What each symbol does to the nodes:
a: J752->J584, J292->J53, J94->J140, J923->J920, J29->J597, J991->J765, J44->J543, J955->J94, J584->J159, J417->J167, J916->J593, J540->J967, J543->J499, J262->J752, J809->J744, J382->J616, J744->J991, J179->J923, J39->J627, J499->J87, J593->J413, J627->J29, J660->J417, J653->J882, J884->J262, J159->J916, J882->J884, J413->J955, J866->J44, J616->J239, J167->J464, J597->J653, J439->J189, J53->J179, J87->J382, J920->J540, J601->J809, J224->J963, J239->J207, J963->J250, J250->J532, J464->J39, J207->J439, J140->J224, J765->J268, J268->J292, J189->J601, J532->J660, J174->J866, J967->J174
y: J752->J292, J292->J752, J94->J189, J923->J882, J29->J967, J991->J916, J44->J464, J955->J601, J584->J268, J417->J499, J916->J991, J540->J597, J543->J167, J262->J53, J809->J413, J382->J532, J744->J593, J179->J884, J39->J866, J499->J417, J593->J744, J627->J174, J660->J87, J653->J920, J884->J179, J159->J765, J882->J923, J413->J809, J866->J39, J616->J250, J167->J543, J597->J540, J439->J140, J53->J262, J87->J660, J920->J653, J601->J955, J224->J207, J239->J963, J963->J239, J250->J616, J464->J44, J207->J224, J140->J439, J765->J159, J268->J584, J189->J94, J532->J382, J174->J627, J967->J29
c: J752->J262, J292->J268, J94->J955, J923->J179, J29->J627, J991->J744, J44->J866, J955->J413, J584->J752, J417->J660, J916->J159, J540->J920, J543->J44, J262->J884, J809->J601, J382->J87, J744->J809, J179->J53, J39->J464, J499->J543, J593->J916, J627->J39, J660->J532, J653->J597, J884->J882, J159->J584, J882->J653, J413->J593, J866->J174, J616->J382, J167->J417, J597->J29, J439->J207, J53->J292, J87->J499, J920->J923, J601->J189, J224->J140, J239->J616, J963->J224, J250->J963, J464->J167, J207->J239, J140->J94, J765->J991, J268->J765, J189->J439, J532->J250, J174->J967, J967->J540

The rows follow the links: the fewer symbols apart two nodes are, the more alike their rows tend to be.

Name the node of each row.
-1,-34,5,-1,-30,-3,47,16,56,-18,-15,-57,19,-72,-45,61,-76,36,49,17,-41,-28,-57,40,-43,-108,-5,2,-37,36,14,-6,20,-7,-23,-1,-18,-53,-1,52,12,-68,-72,28,-72,-32,-61,-21,-13,15,-5,13,-6,19,-47,-14,6,54,-7,-66,12,-16,25,15,-24,13,-28,-7,-23,52: J601
-7,40,42,18,20,-63,-44,33,26,-14,-2,8,-36,50,80,-52,-48,-39,42,-48,-23,-23,-63,-30,25,45,6,-46,59,15,37,-63,-72,11,-6,-44,11,29,3,40,26,44,-8,-1,43,22,-20,-24,-25,65,-5,-38,4,12,-14,30,-38,4,35,-45,49,88,-23,7,20,80,0,7,-23,-31: J224
16,21,-11,-53,-41,78,-7,-30,-29,-34,-19,-1,-28,-11,-24,6,-17,9,39,70,12,53,-18,76,15,-36,24,25,-54,-29,-3,15,84,11,59,4,36,-43,-35,-24,13,56,38,-36,-30,26,-30,18,-8,-43,-80,7,-7,9,-36,24,61,22,-56,-11,2,-23,71,-26,-95,-32,-10,-22,8,-43: J597
-14,11,8,-8,5,14,-68,-29,-35,4,-1,-17,-65,42,39,-65,31,-31,18,20,1,48,-11,56,58,29,-2,-12,-7,-10,28,-26,57,19,105,9,30,25,-26,-49,9,45,113,-43,51,2,29,38,-10,-32,-45,-41,8,22,-27,38,14,-60,6,-13,2,27,47,-36,-72,-20,32,7,-15,-36: J543
-5,4,29,8,-19,-20,-30,9,-25,12,-27,-20,-4,28,41,-9,20,-42,-12,26,4,81,-25,32,54,1,-17,67,23,-24,42,16,39,25,67,3,30,37,-9,-72,42,54,85,-11,36,0,-46,71,-66,-35,-58,-17,8,41,-8,37,46,-64,20,3,15,39,31,7,-49,-28,9,45,-6,-75: J866
31,10,-1,6,22,-11,8,30,-25,-9,1,69,62,35,24,1,40,-29,-65,-46,43,-20,48,-90,-3,63,26,3,52,-20,-34,34,-74,-11,-88,-22,-5,26,18,-3,-19,33,-47,20,18,41,13,-21,27,26,13,16,6,-13,79,-14,-15,11,8,75,4,-22,-61,20,90,4,-7,19,46,-27: J179
-14,-32,-13,-3,-30,0,63,-1,54,0,-10,-57,13,-88,-47,60,-56,53,21,6,-46,-18,-28,45,-43,-104,-35,11,-48,36,7,13,30,-13,-19,19,-29,-43,5,31,11,-104,-64,21,-57,-53,-16,-15,-8,-11,30,16,-10,11,-46,-25,-15,45,-6,-60,-16,-19,21,8,-34,2,-22,-21,-15,64: J189
47,16,4,-13,30,1,-16,20,-8,-15,17,75,18,46,11,-34,2,-46,-2,-26,26,-55,15,-78,-8,60,73,-55,15,-14,-38,-9,-80,-9,-93,-33,-6,4,3,49,-39,67,-61,2,-6,61,5,-45,45,55,7,-11,1,-26,46,9,-22,50,-6,14,36,3,-33,11,84,44,-4,-28,34,-8: J292
-49,64,-47,2,-31,35,59,25,-19,-21,-21,-5,14,-14,48,24,50,64,-67,-5,13,16,20,5,7,46,-58,67,61,-35,-9,35,-19,-8,10,-2,16,-14,32,-56,71,-41,17,-24,20,6,57,-9,-27,-28,10,49,-39,-19,39,-84,4,3,-16,51,-44,-6,-54,4,-14,-19,-44,-10,45,-50: J167
12,23,-14,-50,-47,56,15,-1,-26,-34,-23,-25,-21,-34,-7,31,-9,17,15,68,-1,60,-25,68,8,-31,9,67,-28,-32,3,39,71,1,47,7,31,-43,-22,-46,35,37,39,-30,-24,18,-35,22,-24,-46,-81,13,-22,13,-37,-8,57,24,-48,-13,-9,-18,58,-16,-95,-44,-24,-10,22,-64: J29
-38,73,-4,13,17,-26,-21,27,-6,-16,8,32,-31,61,95,-63,11,-6,6,-54,-9,-34,-12,-34,29,91,0,-38,81,10,10,-51,-84,11,-11,-32,16,24,15,18,22,31,20,-33,50,43,63,-56,5,52,10,-20,-12,-17,13,-3,-48,-2,17,2,-1,67,-65,-6,32,57,-12,-13,5,-34: J250
32,-67,-11,-27,50,22,-19,-58,-12,32,45,23,5,0,-89,-5,24,-1,-12,13,16,-33,60,-14,-30,-13,37,-65,-88,17,-46,-5,29,0,-13,33,-37,-1,-24,19,-96,-15,-2,13,-16,-14,45,5,69,-20,50,-1,21,-25,21,24,-2,-27,-2,33,-24,-61,32,-19,24,-39,63,-23,-7,94: J752
-33,55,-44,0,-60,30,63,22,-32,-18,-44,-15,20,-27,29,51,39,64,-62,8,8,29,15,17,-3,15,-45,91,41,-42,2,53,17,-5,20,-1,28,-27,20,-63,80,-40,24,-20,4,2,30,-1,-37,-28,-20,49,-30,0,25,-75,30,23,-35,39,-45,-18,-36,7,-34,-29,-51,6,46,-65: J464

Each walk starts at a row. The symbols on each line, taken left to right, move it on to the next node.
Answer with the node's row; about right is enough.
23,-1,-5,23,14,-12,18,38,-28,1,-11,50,67,10,23,24,55,-18,-84,-38,48,7,45,-75,6,60,-6,43,42,-32,-31,60,-49,-14,-79,-14,-15,32,33,-35,1,23,-26,16,23,31,4,7,-6,18,17,21,12,-10,84,-6,12,-11,11,84,-6,-29,-64,40,78,-11,-21,42,38,-32
y a y y -> 44,-16,-10,-55,33,66,-53,-65,-13,0,28,26,-33,16,-70,-30,8,-23,35,56,20,-10,37,20,-12,-3,77,-75,-94,-3,-39,-23,55,2,23,29,5,-14,-39,21,-74,56,29,-40,-31,15,24,-2,80,-32,-5,-6,20,-21,-13,33,23,-9,-35,3,-2,-50,61,-39,-25,-37,49,-44,-4,42
y a a c y -> 49,-5,-12,-68,9,69,-49,-57,-28,-16,19,10,-40,13,-55,-21,-2,-14,49,64,23,14,10,48,9,-14,67,-46,-84,-7,-24,-15,63,13,37,13,16,-35,-46,-2,-48,63,34,-36,-19,26,-2,9,45,-35,-43,-6,9,-10,-26,29,32,10,-48,-1,4,-32,76,-40,-63,-35,39,-46,2,15
-11,56,17,14,22,-46,-46,18,7,-8,4,24,-36,66,94,-67,-31,-18,20,-50,-13,-22,-38,-34,28,67,5,-39,78,12,22,-58,-83,14,1,-45,14,30,16,30,31,40,6,-16,52,33,26,-33,-5,56,-3,-39,-2,1,0,5,-50,12,35,-27,30,79,-38,-7,33,69,1,-14,-6,-26
c y y c -> -7,7,60,46,15,-76,-43,35,48,1,-5,-8,-12,29,70,-33,-60,-48,53,-52,-24,-10,-69,-19,24,-6,-4,-19,53,28,49,-48,-55,9,-20,-24,11,27,-3,42,27,28,-20,17,25,13,-56,-3,-43,70,-16,-48,16,22,-31,45,-29,1,46,-61,50,84,-11,25,31,69,-11,25,-34,-31
y y c -> 11,-31,63,42,15,-80,-21,34,50,11,-10,-25,-3,5,33,4,-75,-51,57,-40,-40,0,-76,-15,19,-41,-5,-6,43,39,42,-34,-37,13,-17,-16,-11,35,8,44,8,-2,-37,40,15,-9,-88,20,-57,44,-14,-41,20,31,-29,46,-11,1,52,-62,49,67,3,34,34,53,-1,39,-37,-13
50,17,11,-25,34,-5,-30,7,6,-32,23,62,12,39,7,-23,-41,-48,43,-19,7,-54,-16,-61,-14,36,75,-67,-1,8,-35,-20,-80,0,-76,-38,7,-11,-1,71,-38,75,-75,6,-19,72,-31,-41,40,58,-23,-13,0,-26,17,14,-15,62,-17,5,33,13,-16,0,59,43,0,-29,16,1
a c y -> 30,-79,-15,0,45,13,-9,-44,10,37,42,19,34,-24,-93,9,23,-2,-17,-1,17,-43,58,-24,-36,-41,23,-48,-75,22,-28,3,17,-8,-37,47,-50,9,-10,18,-95,-42,-21,29,-30,-43,31,13,55,-14,70,2,21,-18,28,15,-10,-21,13,35,-13,-67,13,-5,47,-32,48,-3,-12,102
y a c a a -> 39,15,-3,-9,40,-7,-7,17,-25,-14,9,77,40,38,14,-15,23,-38,-32,-33,33,-45,34,-87,-3,72,47,-34,27,-19,-50,13,-82,-4,-89,-29,-9,10,8,22,-31,49,-57,3,7,53,12,-44,39,41,15,0,0,-25,64,-9,-15,25,-1,56,9,-17,-58,11,100,23,-8,5,45,-15
29,11,-1,-62,-10,85,-33,-48,-26,-20,7,2,-30,-8,-42,-19,-17,-7,38,73,6,30,-8,59,15,-24,45,-9,-77,-25,-2,-4,75,12,56,14,32,-42,-46,-5,-27,73,39,-47,-19,33,-14,2,21,-40,-69,-4,-8,-3,-39,22,41,24,-52,-15,15,-21,72,-24,-86,-33,18,-44,4,-20
c a a c y -> 10,-7,6,31,-5,-24,28,50,-34,21,-16,29,67,4,26,28,60,-15,-93,-27,43,22,42,-66,12,28,-17,76,59,-34,-4,71,-38,-17,-53,-3,-9,37,26,-53,17,10,-15,28,20,22,-23,42,-26,5,2,37,3,3,69,-4,26,-12,23,89,1,-20,-53,35,60,-35,-14,50,38,-50
a a a -> -6,13,23,25,-28,-17,-17,35,-24,8,-28,-29,12,6,50,9,25,-48,-42,11,7,74,-18,11,46,-2,-33,95,51,-32,32,51,28,12,41,0,19,46,-1,-73,40,43,62,-3,40,9,-57,74,-75,-32,-62,-4,10,36,11,37,47,-45,19,15,13,21,6,27,-26,-39,-7,58,-6,-90
24,-92,14,13,33,-21,12,-22,23,38,36,-12,45,-47,-75,41,4,-10,-27,-4,12,-29,50,-34,-33,-47,2,-26,-57,23,-29,10,7,-12,-45,34,-61,28,-4,12,-82,-64,-34,43,-32,-43,2,18,28,-9,83,1,36,-3,28,26,-14,-22,32,25,-20,-58,1,12,56,-15,39,25,-30,98
c y c c y -> 17,-96,26,39,22,-46,25,-6,35,47,16,-16,51,-46,-66,46,-3,-19,-23,-19,5,-23,32,-41,-37,-69,-15,2,-39,32,-10,28,-9,-16,-49,25,-60,21,10,14,-55,-70,-59,63,-24,-54,-28,38,1,6,69,9,26,6,16,38,-4,-15,39,6,-11,-34,-8,23,54,-7,28,37,-25,75
y y y y a -> 13,-83,36,48,10,-64,23,12,50,30,15,-32,58,-45,-42,55,-32,-22,-7,-33,-12,-13,1,-31,-31,-76,-27,10,0,39,21,25,0,-13,-55,17,-50,38,4,17,-32,-71,-62,79,-19,-62,-54,37,-24,11,37,4,34,29,-4,39,-5,-17,45,-1,10,-15,-4,40,63,5,12,52,-34,62
3,-4,12,46,-24,-29,28,53,-28,7,-22,5,57,2,46,27,46,-35,-76,-20,28,49,25,-42,14,24,-40,94,61,-37,13,81,-18,-10,-26,-5,5,43,18,-71,41,21,7,25,32,20,-48,56,-54,-11,-24,31,3,27,54,2,23,-22,11,61,5,-5,-38,35,31,-25,-20,66,13,-73
c y c y a -> 2,3,35,37,-25,-24,3,43,-23,11,-35,-12,40,5,49,25,42,-28,-54,-6,17,68,3,-9,27,3,-36,103,45,-39,19,70,-5,5,7,1,3,39,15,-74,42,28,23,20,31,6,-60,69,-72,-25,-38,6,11,21,21,23,46,-33,23,27,9,4,-11,39,-7,-39,-14,79,21,-84
a y a c -> -7,21,-30,-26,-64,54,37,6,-22,-30,-43,-26,-4,-33,2,48,10,31,-15,60,1,55,-17,62,10,-28,-19,86,2,-46,9,52,61,1,45,1,35,-37,-2,-47,72,5,23,-32,-16,6,-33,21,-36,-43,-65,30,-21,14,-21,-37,47,20,-47,0,-12,-24,27,-1,-71,-43,-32,1,26,-72
53,22,24,-28,10,-6,-20,7,22,-36,7,52,1,33,7,-14,-68,-39,59,-11,-9,-47,-39,-37,-10,-3,77,-57,-13,15,-20,-38,-61,-7,-61,-41,4,-22,-13,87,-35,68,-89,5,-28,54,-42,-47,37,59,-31,-17,0,-19,-14,17,-19,64,-19,-49,48,24,6,5,35,57,-11,-34,8,5
y c y c c -> 42,0,20,-20,-1,-8,-15,16,38,-42,-2,24,-7,7,-1,3,-83,-26,87,0,-28,-42,-65,-16,-11,-26,56,-47,-16,31,-1,-32,-32,1,-57,-37,5,-27,-14,86,-9,44,-87,12,-35,31,-64,-42,24,53,-38,-18,3,-5,-45,22,-12,80,-25,-56,50,12,28,-2,17,57,-15,-25,-4,-1
a c c c y -> 9,-69,53,58,10,-76,24,33,61,24,0,-39,45,-36,-13,52,-49,-32,15,-40,-14,-8,-34,-29,-17,-80,-28,22,7,46,29,15,-7,0,-45,12,-37,43,17,33,-10,-56,-63,72,-25,-43,-83,37,-50,29,27,-10,39,33,-21,42,-7,-12,55,-30,39,16,-10,46,46,23,-2,59,-51,35
27,-20,16,-1,-28,-10,33,12,51,-22,-17,-24,2,-57,-31,54,-91,17,69,23,-39,-23,-72,31,-30,-86,17,-4,-42,21,7,-16,5,-9,-31,-14,-8,-53,-3,67,9,-22,-94,38,-64,-20,-77,-20,-4,17,-31,7,3,2,-65,-6,1,63,-22,-74,35,-3,38,17,-20,33,-26,-19,-21,25
c a y a -> 6,-47,64,60,4,-97,-12,40,54,20,-2,-36,28,-15,6,29,-67,-42,39,-42,-31,-5,-51,-20,-10,-63,-21,8,36,25,42,-3,-30,6,-31,-10,-25,31,9,27,-8,-26,-46,61,1,-25,-90,29,-59,29,6,-33,27,30,-27,58,-11,-7,64,-44,47,38,-1,47,36,40,-2,54,-50,7
c c y -> 38,-16,30,-16,-17,-11,14,18,51,-27,-7,-5,-1,-24,-27,32,-102,-8,79,11,-34,-37,-70,14,-34,-65,41,-29,-31,25,1,-18,-8,-6,-47,-23,-1,-43,-6,76,-8,8,-86,22,-51,25,-76,-36,7,49,-35,-18,0,10,-66,11,11,68,-22,-82,55,8,34,11,-5,47,-26,-22,-24,11
-49,-20,-51,1,0,31,26,-48,10,26,8,-25,-13,-44,-55,17,39,78,-10,3,-20,-35,47,31,-27,-16,-44,-29,-40,17,0,-31,40,-1,40,34,-17,-29,-5,-6,-13,-111,32,-11,-7,-63,99,-25,26,-27,79,22,-8,-14,6,-40,-37,-25,6,-2,-62,-30,-4,-29,-22,-19,23,-35,-16,95
a c c c a -> -42,-6,-45,-12,21,23,-5,-55,-9,26,30,-21,-40,-18,-41,-23,41,61,-1,10,-9,-14,45,39,-12,12,-29,-50,-43,24,-7,-31,38,-4,60,37,-17,-15,-1,-13,-27,-74,61,-28,10,-54,120,-22,47,-32,73,5,-4,-17,-14,-38,-38,-42,7,13,-55,-20,2,-39,-33,-19,34,-38,-16,80
y a a -> -49,85,-45,1,-7,14,27,20,-21,-10,-14,29,-17,34,69,-35,48,45,-42,-43,4,-14,33,-36,5,107,-35,0,80,-10,-18,-3,-63,-7,-8,-18,13,10,18,-10,50,-18,18,-29,44,27,89,-46,5,18,28,16,-27,-17,53,-57,-39,-4,11,35,-33,13,-90,-11,16,13,-33,-12,49,-29
-36,85,-26,5,9,-1,0,17,-22,-12,-14,26,-26,57,82,-55,32,16,-25,-48,7,-32,8,-38,16,106,-15,-20,81,-8,-6,-37,-72,-2,-7,-33,15,5,23,8,42,6,20,-27,48,27,82,-46,18,37,25,-2,-26,-15,39,-50,-50,4,17,16,-12,53,-66,-12,27,39,-26,-16,30,-31
y y a c y -> -40,13,-40,-7,23,29,-34,-55,-9,25,30,-12,-61,11,-24,-48,48,44,5,15,-9,-15,32,43,7,25,-16,-54,-33,3,4,-47,43,9,77,28,5,-1,-11,-11,-18,-51,94,-42,23,-39,118,-13,39,-35,49,-10,1,-9,-4,-17,-22,-42,11,-2,-52,-6,12,-52,-42,-21,46,-38,-15,59
c c y -> -52,75,-54,-2,-17,19,52,28,-27,-9,-17,15,12,11,59,-6,63,57,-59,-23,11,6,28,-19,7,83,-52,45,73,-22,-10,23,-44,-7,-1,-20,6,-3,19,-40,72,-29,18,-28,36,13,83,-25,-1,-1,25,38,-31,-13,43,-82,-19,-10,-11,49,-44,-1,-79,11,8,1,-36,-9,48,-34
